Q127: [-13 -11  16 -25 -21  14  10 -25 -15  35  -6   2 -22 -26   2   0  -5 -54
   3  19  13 -11]
Q706: [  7  31  41 -22  -1   8 -12   5 -18  28  18   5   3  13  -5 -17   0 -44
  13   7  11  43]
Q56: [  7  31   4 -22  -1   8 -12   5 -18  28  18   5   3  13  -5 -17   0 -44
  13   7   6 -19]
Q792: [ 10 -47  35 -20  -5 -17 -10  15  -7  24  22  -2  10   7   0 -18   2 -48
   4  10  19  45]
miss Q56: [  6  -5   3  18   4  13   7 -17   7 -18 -19  -1 -44   5   0  31   8   5
 -22  28  13]
[-12]
miss Q792: [  0  45 -17 -20  -5 -47  22  35 -10  24   7  19  -2  10  -7  15   2  10
 -48  10   4]
[-18]
miss Q127: [-25 -54  14  -6  -5 -11 -22 -11  10 -15 -13   2   3   0 -21  16  19  35
   2  13 -25]
[-26]
miss Q792: [  4   0  24 -18 -47  10  22 -17 -10  45  10  15  35  -7   7  -5 -20  10
  -2  19   2]
[-48]
miss Q56: [ 18  13   5 -19  -1  31  -5 -22  13   6 -44   0   8 -17  28   7 -18   5
   4   7 -12]
[3]

Q519: [ -6  21 -13 -45  -8  20]
Q56: [-13   1  40 -45  49  17]
Q706: [ 20   3 -50 -45 -50  -7]
Q30: [-11 -28 -36 -45 -10 -13]
Q739: [-32  12  33 -45 -43 -17]
miss Q30: [-28 -10 -45 -36 -13]
[-11]
miss Q56: [-45   1  40  49 -13]
[17]
miss Q519: [-45  -8  20  21 -13]
[-6]
miss Q519: [ -8 -45  21  -6 -13]
[20]
miss Q30: [-11 -28 -10 -13 -45]
[-36]

Q973: [ -1   0   6 -43  20  -3  19  13   5 -41]
Q723: [-14  19   1 -10  28 -10  25  26  -2  33]
Q56: [-14  19  34 -10  28 -11  25  26  -2  33]
Q519: [  5   8 -11   9   6  16  19 -20   9 -14]
miss Q56: [-11  25  26  19  34  28 -10  -2 -14]
[33]
miss Q519: [-20   5   9  16   6   9  19 -11 -14]
[8]
miss Q973: [ 13  -3   0 -41   5 -43  -1  19   6]
[20]
miss Q973: [ 20 -43   6  -3  13   0   5  19 -41]
[-1]
miss Q973: [-41  -1 -43  20  13   5  -3  19   0]
[6]
miss Q973: [ -3 -43  13  20  19  -1   6   0 -41]
[5]

Q706: [ -6  22  23 -36]
Q973: [-29  21  33 -30]
Q739: [ -6 -56  23 -36]
Q519: [ 0 33  4 17]
Q458: [-15 -48  48 -23]
Q849: [-12  12  50  17]
miss Q706: [ -6 -36  22]
[23]
miss Q973: [ 33  21 -30]
[-29]

Q458: [  4  -4 -14  -2 -13  46 -12]
Q849: [ -3  10   2  -6  10  -4 -18]
Q706: [-10   7 -17 -11 -25  -9  23]
Q30: [  1   1 -18   6   1   0  -2]
miss Q458: [-12 -13   4  46  -2  -4]
[-14]
miss Q706: [-11  -9  23 -17   7 -25]
[-10]
miss Q706: [-25 -11  -9 -17  23   7]
[-10]
miss Q849: [ -6  10  10 -18  -4   2]
[-3]
miss Q706: [-11  -9 -10   7  23 -17]
[-25]

Q429: [40  0  1 -4  0  0]
Q30: [24  1 -1 -4 -2 -1]
Q849: [46  0  1 -3 -2  0]
Q792: [  4  -4   7 -10  -1  -3]
Q519: [ 2  0 -2 -3  1  0]
miss Q30: [-2 -4 -1 -1 24]
[1]
miss Q519: [-2  2  0  0  1]
[-3]
miss Q519: [-3  0  2  0 -2]
[1]
miss Q519: [-3  0 -2  0  1]
[2]

Q127: [ 20 -15  -6   1   1]
Q458: [  4 -12   8   7   7]
Q706: [ -1 -22  23   0  -3]
Q849: [-29 -12  36  10  35]
Q56: [ 28 -15 -15  -2   1]
Q739: [-23   5   2  16   8]
Q973: [  2 -19   2  -2   1]
Q519: [-43  -2 -44  -2  29]
miss Q849: [-12  10  36 -29]
[35]
miss Q519: [ -2  -2 -44  29]
[-43]
miss Q973: [-2  2  2  1]
[-19]
miss Q973: [  2 -19  -2   2]
[1]
miss Q739: [  8   5 -23  16]
[2]
miss Q706: [-3  0 -1 23]
[-22]
miss Q739: [ 16   8   5 -23]
[2]

Q723: [ -4  -4  22  11  18   7  -5 -19  11]
Q429: [  3  -2 -13   6  25   5   3   6  26]
Q56: [ 9  7  1  2  1 -1 11 -8 -7]
Q458: [ 13  -1  51   6 -52   0   1   0   3]
Q739: [ 20   5 -35  21 -37  -2 -11   4 -15]
Q849: [  2   3  13   1   2   3  -7 -31  19]
miss Q56: [ 1 -7  1  2 -8  7 11  9]
[-1]
miss Q458: [  0   0  13 -52   6   3   1  51]
[-1]
miss Q739: [-11   5  -2   4 -15 -37 -35  20]
[21]
miss Q739: [-11 -15  21   4  -2   5 -35  20]
[-37]
miss Q429: [ -2   5   6   3  26   6 -13   3]
[25]
miss Q458: [ 13 -52  51   0   1   0  -1   6]
[3]

Q739: [ 17  17  10  28  10 -20  18]
Q973: [-14  29 -13   6  28 -10  14]
Q30: [-9 -2 -8 28 -1 12 -7]
miss Q739: [ 17  28 -20  10  10  17]
[18]
miss Q739: [ 10 -20  10  17  28  17]
[18]
miss Q30: [-9 12 28 -8 -1 -2]
[-7]
miss Q30: [-9 -7 28 12 -2 -8]
[-1]
miss Q973: [ 29 -13  28 -10  14   6]
[-14]
miss Q739: [17 10 10 17 18 28]
[-20]
miss Q973: [-10  29  28 -13   6 -14]
[14]

Q127: [ 5 -2 -2 -1  5 -1 -4 -1  0  8]
Q458: [14 -4 -1 -4  0 -2  1  0 -2 10]
Q30: [  0  -4  -5  -1  35  -4 -11  -4   0  31]
Q792: [ 50 -10  -3 -10 -21  -5  -3   0 -20  14]
Q973: [ 5 -1 -1 -1 -2 -1 -1 -1  0  6]
Q519: [ 9 -4 -3 -3 19 -3  0 -2 -3 23]
[ 50 -10  -3 -10 -21  -5  -3   0 -20  14]
Q792
miss Q973: [ 5 -1 -2 -1 -1 -1 -1  0 -1]
[6]
miss Q792: [ -3 -10  50   0 -20 -10  14  -3  -5]
[-21]

